Here is a tiny trained network, its code and every weight. The questions are about switching its units off for an input and a class, where a switched-off unit gives its printed mean instead of its output.

import numpy as np


def w(rows, s, z=0):
    codes = np.array(rows[::2]) - 128.0
    scale = np.full(codes.shape[1], s)
    scale[-1] = z or s
    return codes * scale


def f(y):
    return np.maximum(y, 0)


def log_softmax(a):
    a = a - a.max(-1, keepdims=True)
    return a - np.log(np.exp(a).sum(-1, keepdims=True))


def net(x, mask):
    res = np.array(x, float).reshape(1, 7) / 4 @ E
    y = f(res @ A[0][:, :-1].T + A[0][:, -1])
    res = res + np.where(mask, y, B[0][:, -1]) @ B[0][:, :-1]
    return log_softmax(res[-1] @ U[:, :-1].T + U[:, -1])


A, B = {}, {}
E = w([
[119,156,9,192],'x0',
[126,127,127,126],'x1',
[250,60,96,133],'x2',
[128,127,126,124],'x3',
[189,214,117,51],'x4',
[128,127,127,128],'x5',
[128,128,129,130],'x6',
],0.013)
A[0] = w([
[87,216,129,86,156],'n1',
[97,143,151,88,142],'n2',
[249,142,102,87,36],'n3',
[139,108,42,161,158],'n4',
[139,99,222,92,253],'n5',
[138,30,113,153,146],'n6',
[130,76,151,109,171],'n7',
[138,154,176,96,159],'n8',
[118,169,17,186,156],'n9',
[114,143,167,114,124],'n10',
[111,229,141,114,161],'n11',
[33,137,163,172,210],'n12',
[139,106,210,98,247],'n13',
[146,55,133,148,181],'n14',
[98,182,75,131,169],'n15',
[199,168,105,79,75],'n16',
[112,146,163,108,133],'n17',
[83,119,146,154,161],'n18',
[89,120,154,152,144],'n19',
[119,151,40,156,165],'n20',
[50,123,152,164,190],'n21',
],0.014,0.0057)
B[0] = w([
[207,209,184,71,215],'n1',
[130,134,166,59,173],'n2',
[2,53,38,92,226],'n3',
[119,134,89,209,210],'n4',
[148,48,197,60,247],'n5',
[250,73,160,245,206],'n6',
[162,69,129,116,180],'n7',
[99,134,162,67,188],'n8',
[148,193,59,187,246],'n9',
[121,124,155,74,164],'n10',
[198,240,160,101,210],'n11',
[20,96,72,74,227],'n12',
[110,75,184,44,233],'n13',
[199,50,152,139,197],'n14',
[133,185,83,129,200],'n15',
[19,122,101,71,202],'n16',
[106,132,167,79,167],'n17',
[67,84,94,113,175],'n18',
[97,90,106,110,169],'n19',
[119,167,64,183,215],'n20',
[65,112,71,119,207],'n21',
],0.0091,0.016)
U = w([
[49,74,146,86,255],'0',
[44,147,61,154,224],'1',
[150,183,228,85,63],'2',
[170,254,125,138,14],'3',
[224,62,201,147,90],'4',
[216,133,118,228,25],'5',
],0.0094,0.003)

Each question gives the input, the list of numbers given to net, and the class t.
The units are the neurons (one row each of A and B). Each row of codes is followed by its name. A weight is (code - 128) times the scale printed after its matrix; where a second scale follows, it is the last column's (A, B and U).
mask holds one flag per neuron, in row order. A switched-off neuron (its flag False) gives its mean, the last column of its row in B, instead of its output. The means were averaged over made-up inputs and are rounded, as every weight is.
A unit's drop is (log p(t) with every unit on - log p(t) with that unit switched off) / (log p(t) with every unit on - log p(t) with every unit switched off).
The circuit of an input: a set's keep is (log p(t) with only the set's units on - log p(t) with every unit switched off) / (log p(t) with every unit on - log p(t) with every unit switched off). Starting from the 12 units with the biggest drops (on a tie, the unit counted first), units are removed one at a time, each time the one whose removal leaves the highest keep (on an exact tie, the one counted first), for as long as the keep stays at least 0.8.
circuit, biggest first: the units of the circuit, biggest drop first
k most important neurons: the k neurons with the biggest drops, biggest first
drop when u is switched off: that unit's drop, to one decimal
input [1,2,-6,1,-3,0,4], class 1: circuit, biggest first	[n5]
input [5,8,0,5,1,-5,-3], class 3: circuit, biggest first	[n3; n12]
input [-3,3,0,-1,2,2,-7], class 2: circuit, biggest first	[n12; n3]
input [-7,3,-5,3,1,4,-3], class 2: 4 most important neurons	[n3; n1; n11; n16]
input [1,5,6,-3,-4,-8,2], class 5: 2 most important neurons	[n5; n13]
input [-5,1,-4,-3,1,2,-6], class 2: 2 most important neurons	[n3; n1]
input [1,-1,7,-3,-5,-7,7], class 5: 3 most important neurons	[n5; n13; n4]
input [1,-6,2,1,-8,2,-7], class 5: 3 most important neurons	[n6; n5; n13]
input [-3,5,0,-3,1,8,-4], class 2: 3 most important neurons	[n3; n12; n6]
input [-1,6,-5,-3,1,-6,2], class 2: 3 most important neurons	[n3; n1; n11]
input [1,-6,-1,1,-6,7,-7], class 1: drop when n13 is switched off	0.3
input [0,-4,6,-4,-8,2,-8], class 4: drop when n14 is switched off	0.1
input [-7,-7,4,8,-1,7,-4], class 4: drop when n10 is switched off	0.0
input [3,-7,0,-6,7,1,6], class 3: circuit, biggest first	[n11]
